Below are the code and all the weights of a small trained network. Each question names an input and a target symbol and asks about switching units off, where a switched-off unit gives its printed mean instead of its output.

import numpy as np


def w(rows, s, z=0):
    codes = np.array(rows[::2]) - 128.0
    scale = np.full(codes.shape[1], s)
    scale[-1] = z or s
    return codes * scale


def softmax(a):
    e = np.exp(a - a.max(-1, keepdims=True))
    return e / e.sum(-1, keepdims=True)


def log_softmax(a):
    a = a - a.max(-1, keepdims=True)
    return a - np.log(np.exp(a).sum(-1, keepdims=True))


def net(x, mask):
    ids = ['αβγδεηθλμπστψω'.index(c) for c in x.split()]
    T = len(ids)
    res = E[ids] + P[:T]
    u = 0
    for l in range(3):
        r = res
        for j in range(3):
            rows = slice(2 * j, 2 * j + 2)
            q, k, v = (r @ M[l][rows].T for M in (Q, K, V))
            z = softmax(np.where(np.tri(T) > 0, q @ k.T / 2**0.5, -1e9)) @ v
            o = O[l][rows]
            res = res + np.where(mask[u + j], z, o[:, -1]) @ o[:, :-1]
        u += 3
    return log_softmax(res[-1] @ U[:, :-1].T + U[:, -1])


Q, K, V, O = {}, {}, {}, {}
E = w([
[248,93,104,95,221,154,84,165,39],'α',
[174,107,183,81,187,139,176,69,119],'β',
[157,184,63,160,138,117,51,140,151],'γ',
[182,181,144,91,182,196,63,153,224],'δ',
[133,156,99,146,134,54,64,233,69],'ε',
[134,134,105,53,90,160,41,186,151],'η',
[207,118,181,198,154,192,216,185,106],'θ',
[186,106,221,160,60,67,69,84,112],'λ',
[107,138,210,45,170,63,96,209,120],'μ',
[9,142,122,200,141,214,130,70,73],'π',
[127,133,142,136,173,51,196,115,28],'σ',
[94,67,137,137,245,63,15,132,110],'τ',
[228,214,142,73,102,95,169,105,98],'ψ',
[129,220,177,158,227,34,120,151,161],'ω',
],0.012)
P = w([
[117,98,128,114,155,95,7,201,213],'0',
[165,96,166,143,149,122,22,174,161],'1',
[179,117,173,154,144,142,39,149,118],'2',
[187,128,194,156,148,151,37,135,81],'3',
[182,147,209,151,150,169,35,103,71],'4',
[188,168,229,163,153,169,47,91,55],'5',
[186,187,238,179,154,167,44,60,40],'6',
[185,195,238,187,148,176,46,55,23],'7',
[186,202,255,207,138,182,42,38,14],'8',
],0.0049)
Q[0] = w([
[82,159,73,87,91,133,48,218,233],'0.h1',
[214,111,204,182,166,139,41,103,202],'0.h1',
[122,204,163,253,161,200,14,113,174],'0.h2',
[122,227,119,198,197,148,97,78,67],'0.h2',
[113,224,217,153,181,102,96,178,118],'0.h3',
[194,19,52,143,49,125,164,70,133],'0.h3',
],0.0059)
K[0] = w([
[185,195,129,102,148,118,131,156,145],'0.h1',
[193,66,115,72,115,117,191,117,97],'0.h1',
[2,119,180,242,104,181,113,127,160],'0.h2',
[91,167,146,157,137,149,212,106,50],'0.h2',
[80,145,140,153,90,130,186,103,114],'0.h3',
[214,123,177,142,158,90,83,158,106],'0.h3',
],0.0078)
V[0] = w([
[159,212,134,107,128,157,82,133,97],'0.h1',
[141,75,68,111,122,69,140,176,236],'0.h1',
[163,105,70,85,116,77,141,161,201],'0.h2',
[253,120,202,120,171,81,96,156,137],'0.h2',
[94,104,119,168,98,202,159,25,21],'0.h3',
[151,97,120,148,137,58,174,104,151],'0.h3',
],0.0049)
O[0] = w([
[194,117,197,134,163,154,81,150,99,192],'0.h1',
[19,84,103,182,126,41,124,118,244,88],'0.h1',
[154,144,13,164,105,112,118,117,253,78],'0.h2',
[252,143,152,209,117,151,23,183,174,254],'0.h2',
[203,91,84,125,39,116,228,9,41,62],'0.h3',
[135,83,117,176,105,105,130,144,224,104],'0.h3',
],0.0051,0.0048)
Q[1] = w([
[93,158,126,191,164,69,117,157,214],'1.h1',
[82,165,104,151,64,95,215,39,183],'1.h1',
[177,54,35,147,64,92,220,135,245],'1.h2',
[174,254,100,250,163,115,32,152,220],'1.h2',
[128,131,51,133,51,93,230,48,142],'1.h3',
[211,243,148,125,102,156,89,123,105],'1.h3',
],0.0087)
K[1] = w([
[237,107,145,111,127,63,122,118,172],'1.h1',
[101,128,138,130,144,44,87,236,254],'1.h1',
[72,120,31,81,36,189,112,217,236],'1.h2',
[230,66,91,96,4,205,191,118,128],'1.h2',
[6,140,64,118,149,131,137,131,161],'1.h3',
[176,162,144,118,60,181,197,38,77],'1.h3',
],0.0084)
V[1] = w([
[161,68,120,94,94,119,95,198,167],'1.h1',
[255,71,149,120,128,91,168,102,93],'1.h1',
[121,93,116,85,207,112,100,72,152],'1.h2',
[172,170,139,66,125,61,168,189,123],'1.h2',
[193,180,121,205,163,65,125,118,163],'1.h3',
[145,169,57,152,118,140,93,97,117],'1.h3',
],0.0081)
O[1] = w([
[72,149,131,100,123,200,110,193,105,127],'1.h1',
[82,178,159,125,140,183,109,2,50,209],'1.h1',
[133,156,87,99,209,122,123,50,144,125],'1.h2',
[72,229,142,79,79,134,129,188,71,174],'1.h2',
[146,168,121,197,185,99,118,73,160,255],'1.h3',
[163,130,58,142,120,125,124,92,125,119],'1.h3',
],0.009,0.0072)
Q[2] = w([
[207,141,179,152,147,68,109,120,112],'2.h1',
[103,79,94,134,89,136,228,141,190],'2.h1',
[161,163,180,198,137,133,110,159,136],'2.h2',
[131,91,117,117,103,97,129,131,135],'2.h2',
[87,105,28,116,63,135,250,147,162],'2.h3',
[98,142,106,105,140,176,94,155,100],'2.h3',
],0.013)
K[2] = w([
[165,174,167,168,86,109,171,42,58],'2.h1',
[61,148,69,141,148,77,88,179,205],'2.h1',
[121,113,152,175,64,143,169,2,62],'2.h2',
[91,105,166,126,129,89,97,139,132],'2.h2',
[75,121,82,133,151,112,94,188,212],'2.h3',
[144,62,111,134,117,152,106,150,124],'2.h3',
],0.011)
V[2] = w([
[138,80,174,130,190,239,241,156,206],'2.h1',
[158,141,76,232,134,133,177,197,38],'2.h1',
[196,144,162,102,50,59,54,129,181],'2.h2',
[184,189,67,67,179,117,139,172,120],'2.h2',
[135,55,116,122,202,156,38,152,59],'2.h3',
[2,118,201,146,178,56,161,98,98],'2.h3',
],0.0088)
O[2] = w([
[133,151,218,154,73,72,120,71,114,1],'2.h1',
[100,199,99,199,118,83,202,184,123,161],'2.h1',
[198,72,160,141,151,146,158,145,38,173],'2.h2',
[163,173,119,104,101,58,136,100,91,141],'2.h2',
[128,100,160,89,120,156,254,103,184,243],'2.h3',
[33,93,156,90,198,65,105,161,138,144],'2.h3',
],0.012,0.0082)
U = w([
[148,196,125,120,149,157,67,119,1,112],'α',
[117,145,195,74,151,137,43,44,108,152],'β',
[116,85,155,116,127,95,159,119,22,137],'γ',
[132,158,105,83,156,160,216,108,141,72],'δ',
[137,126,204,62,139,116,147,193,79,47],'ε',
[202,121,178,142,147,120,103,120,143,52],'η',
[85,154,208,203,84,141,112,145,97,175],'θ',
[145,39,166,170,181,197,120,183,110,87],'λ',
[132,78,130,89,45,133,131,171,114,250],'μ',
[138,3,121,161,114,73,183,116,201,221],'π',
[121,80,98,141,124,111,201,215,100,120],'σ',
[199,104,163,180,238,40,144,114,113,2],'τ',
[170,81,15,249,139,113,104,81,180,192],'ψ',
[42,127,68,100,187,105,125,170,133,191],'ω',
],0.0043,0.0055)

Each question gives the input, a string of symbols that net reads in full, and the target symbol t.
The units are the heads (2 rows each of Q, K, V and O). Each row of codes is followed by its name. A weight is (code - 128) times the scale printed after its matrix; where a second scale follows, it is the last column's (O and U).
mask holds one flag per head, layer by layer. A switched-off head (its flag False) gives its mean, the last column of its rows in O, instead of its output. The means were averaged over made-up inputs and are rounded, as every weight is.
A unit's drop is (log p(t) with every unit on - log p(t) with that unit switched off) / (log p(t) with every unit on - log p(t) with every unit switched off).
The circuit of an input: a set's keep is (log p(t) with only the set's units on - log p(t) with every unit switched off) / (log p(t) with every unit on - log p(t) with every unit switched off). Starting from all 9 units, units are removed one at a time, each time the one whose removal leaves the highest keep (on an exact tie, the one counted first), for as long as the keep stays at least 0.8.
circuit, biggest first: the units of the circuit, biggest drop first
unit that matters most: the unit with the biggest drop
heads that matter: for each layer, one digit per head in row order, 1 if its drop is at least 0.15 and else 0, layers parted by /
drop when u is switched off: that unit's drop, to one decimal
input σ τ ω σ σ γ, target ω: unit that matters most -> 2.h3
input ε λ π, target π: circuit, biggest first -> (1.h2, 1.h1, 0.h2)
input α λ ω η, target λ: circuit, biggest first -> (2.h2, 2.h1)
input γ η τ, target π: heads that matter -> 000 / 110 / 001
input ω ω θ δ ω, target θ: heads that matter -> 000 / 000 / 100
input β σ σ σ γ ψ μ, target α: heads that matter -> 000 / 000 / 001
input γ γ ψ β μ δ δ, target β: heads that matter -> 000 / 100 / 100
input μ ω ω λ ε, target λ: heads that matter -> 000 / 000 / 010
input π ω β, target ω: heads that matter -> 011 / 110 / 011
input ω ψ δ, target α: heads that matter -> 000 / 010 / 011
input σ δ μ ε θ η β β, target β: circuit, biggest first -> (2.h1, 1.h1, 1.h2)
input ψ β γ δ, target β: circuit, biggest first -> (2.h1, 1.h1)
input η δ ψ, target α: circuit, biggest first -> (2.h3, 1.h2)
input ω ω π μ, target ω: circuit, biggest first -> (2.h2)
input π τ η μ γ ψ ψ β β, target ψ: heads that matter -> 011 / 110 / 001
input τ π τ η α γ ω μ β, target ω: circuit, biggest first -> (2.h3, 0.h2, 1.h2, 2.h2)
input α ω β α, target δ: circuit, biggest first -> (2.h3, 1.h1, 2.h2)
input ω λ ψ τ α β π θ λ, target π: circuit, biggest first -> (1.h1, 0.h2)
input ω β γ, target β: heads that matter -> 000 / 010 / 100
input η τ μ γ ψ ψ α ω δ, target δ: circuit, biggest first -> (2.h3, 1.h1, 2.h1)
input τ τ η, target μ: unit that matters most -> 1.h1
input σ τ θ π τ μ ψ δ, target ψ: heads that matter -> 001 / 100 / 001
input η λ ε θ ω π λ ω π, target γ: heads that matter -> 111 / 101 / 010
input λ λ α α δ, target δ: heads that matter -> 000 / 100 / 001
input ω λ μ τ, target λ: heads that matter -> 000 / 000 / 010
input τ θ ψ λ, target λ: heads that matter -> 000 / 000 / 110
input ω τ σ δ, target ω: unit that matters most -> 2.h3
input τ μ μ γ ω, target τ: drop when 2.h2 is switched off -> 0.4
input γ ψ λ τ μ ω η, target λ: drop when 1.h2 is switched off -> 0.1
input ω ψ ω τ, target α: drop when 2.h3 is switched off -> 0.4
